Here is a tiny trained network, its code and every weight. The questions are about switching its units off for an input and a class, where a switched-off unit gives its printed mean instead of its output.

import numpy as np


def w(rows, s, z=0):
    codes = np.array(rows[::2]) - 128.0
    scale = np.full(codes.shape[1], s)
    scale[-1] = z or s
    return codes * scale


def norm(h):
    return h / np.sqrt((h * h).mean(-1, keepdims=True) + 1e-5)


def f(y):
    return y / 2 * (1 + np.tanh(0.7978845608 * (y + 0.044715 * y**3)))


def log_softmax(a):
    a = a - a.max(-1, keepdims=True)
    return a - np.log(np.exp(a).sum(-1, keepdims=True))


def net(x, mask):
    res = np.array(x, float).reshape(1, 3) / 4 @ E
    u = 0
    for l in range(3):
        y = f(norm(res) @ A[l][:, :-1].T + A[l][:, -1])
        res = res + np.where(mask[u : u + 6], y, B[l][:, -1]) @ B[l][:, :-1]
        u += 6
    return log_softmax(norm(res)[-1] @ U[:, :-1].T + U[:, -1])


A, B = {}, {}
E = w([
[200,19,197,32,228,254,197,128],'x0',
[178,162,16,167,223,221,130,221],'x1',
[197,147,146,217,69,137,150,223],'x2',
],0.0071)
A[0] = w([
[154,105,188,144,131,155,183,167,2],'0.n1',
[180,124,131,136,205,187,145,166,86],'0.n2',
[136,124,53,121,214,200,120,172,88],'0.n3',
[204,134,107,188,138,195,120,253,109],'0.n4',
[180,145,180,181,91,128,146,167,86],'0.n5',
[164,125,72,190,145,167,152,205,181],'0.n6',
],0.013,0.0028)
B[0] = w([
[187,162,54,82,123,128,37,77,174],'0.n1',
[28,116,125,126,110,170,197,198,213],'0.n2',
[137,184,45,140,63,54,193,142,226],'0.n3',
[151,137,202,194,249,75,166,82,246],'0.n4',
[198,39,140,164,51,110,181,77,173],'0.n5',
[134,193,133,74,251,165,69,107,225],'0.n6',
],0.012)
A[1] = w([
[139,123,186,158,203,195,169,146,141],'1.n1',
[85,77,187,163,83,147,199,204,6],'1.n2',
[173,181,197,175,176,169,11,158,45],'1.n3',
[75,191,106,149,216,98,105,111,191],'1.n4',
[139,170,158,248,53,57,136,132,78],'1.n5',
[131,95,67,126,74,176,158,191,71],'1.n6',
],0.012,0.0013)
B[1] = w([
[113,172,21,241,178,53,166,80,187],'1.n1',
[104,42,136,157,105,187,139,169,139],'1.n2',
[76,87,200,3,95,49,193,37,154],'1.n3',
[225,151,170,110,1,150,110,146,246],'1.n4',
[188,197,63,141,226,191,234,218,193],'1.n5',
[73,54,200,183,73,137,203,104,147],'1.n6',
],0.0091,0.012)
A[2] = w([
[97,181,69,160,139,107,139,145,78],'2.n1',
[164,121,175,116,55,107,87,105,115],'2.n2',
[142,156,130,145,127,95,173,169,133],'2.n3',
[183,109,125,115,146,147,130,171,6],'2.n4',
[158,107,93,178,93,111,120,119,230],'2.n5',
[146,249,98,134,181,125,161,176,101],'2.n6',
],0.018,0.002)
B[2] = w([
[250,148,195,152,175,69,83,153,180],'2.n1',
[63,169,142,188,110,141,34,153,157],'2.n2',
[149,131,123,160,48,210,182,140,188],'2.n3',
[8,215,108,68,91,53,179,79,137],'2.n4',
[137,192,105,92,193,82,172,134,145],'2.n5',
[127,185,101,139,37,58,54,42,251],'2.n6',
],0.012,0.023)
U = w([
[177,202,112,163,94,77,139,93,192],'0',
[26,118,177,107,106,145,18,111,105],'1',
[142,73,101,89,204,129,99,218,4],'2',
[101,70,119,117,86,171,212,185,92],'3',
[126,41,157,80,253,138,152,58,189],'4',
],0.012,0.004)

Each question gives the input, the list of numbers given to net, and the class t.
The units are the neurons (one row each of A and B). Each row of codes is followed by its name. A weight is (code - 128) times the scale printed after its matrix; where a second scale follows, it is the last column's (A, B and U).
mask holds one flag per neuron, layer by layer. A switched-off neuron (its flag False) gives its mean, the last column of its row in B, instead of its output. The means were averaged over made-up inputs and are rounded, as every weight is.
A unit's drop is (log p(t) with every unit on - log p(t) with that unit switched off) / (log p(t) with every unit on - log p(t) with every unit switched off).
The circuit of an input: a set's keep is (log p(t) with only the set's units on - log p(t) with every unit switched off) / (log p(t) with every unit on - log p(t) with every unit switched off). Starting from the 12 units with the biggest drops (on a tie, the unit counted first), units are removed one at a time, each time the one whose removal leaves the highest keep (on an exact tie, the one counted first), for as long as the keep stays at least 0.8.
units of the circuit, in order: the units of the circuit, biggest drop first
most important unit: the unit with the biggest drop
top k neurons: the k neurons with the biggest drops, biggest first
k most important neurons of layer l: the k neurons of layer l with the biggest drops, biggest first
input [6,2,-8], class 3: most important unit => 0.n6
input [7,-2,-4], class 3: units of the circuit, in order => [0.n6 0.n4 2.n6]
input [0,0,-2], class 1: 2 most important neurons of layer 1 => [1.n5 1.n1]
input [-1,-4,-2], class 1: top 4 neurons => [0.n3 0.n4 1.n1 0.n5]
input [-3,-7,6], class 3: top 2 neurons => [0.n6 0.n5]
input [2,-2,-2], class 4: units of the circuit, in order => [0.n3 1.n5 2.n6]
input [0,-6,-3], class 1: top 3 neurons => [0.n3 0.n4 1.n5]
input [-1,-6,4], class 3: top 3 neurons => [0.n6 0.n5 0.n4]
input [8,-3,-6], class 4: units of the circuit, in order => [2.n6 0.n3]
input [0,-7,-1], class 3: units of the circuit, in order => [0.n3 0.n4 2.n6 2.n1]
input [0,-8,0], class 3: top 2 neurons => [0.n6 0.n1]
input [-2,3,6], class 4: units of the circuit, in order => [0.n4 0.n6]
input [6,-4,4], class 1: top 3 neurons => [0.n4 0.n1 0.n3]
input [3,-1,-2], class 4: units of the circuit, in order => [0.n6 2.n6 0.n3 1.n5]
input [4,-3,-4], class 4: most important unit => 1.n4
input [-3,0,-4], class 1: top 2 neurons => [0.n3 0.n5]
input [-1,1,3], class 4: 2 most important neurons of layer 1 => [1.n3 1.n5]
input [5,-4,-6], class 4: top 2 neurons => [1.n4 2.n6]
input [-6,3,-3], class 1: top 2 neurons => [0.n3 0.n5]
input [7,-8,-7], class 4: units of the circuit, in order => [2.n6]
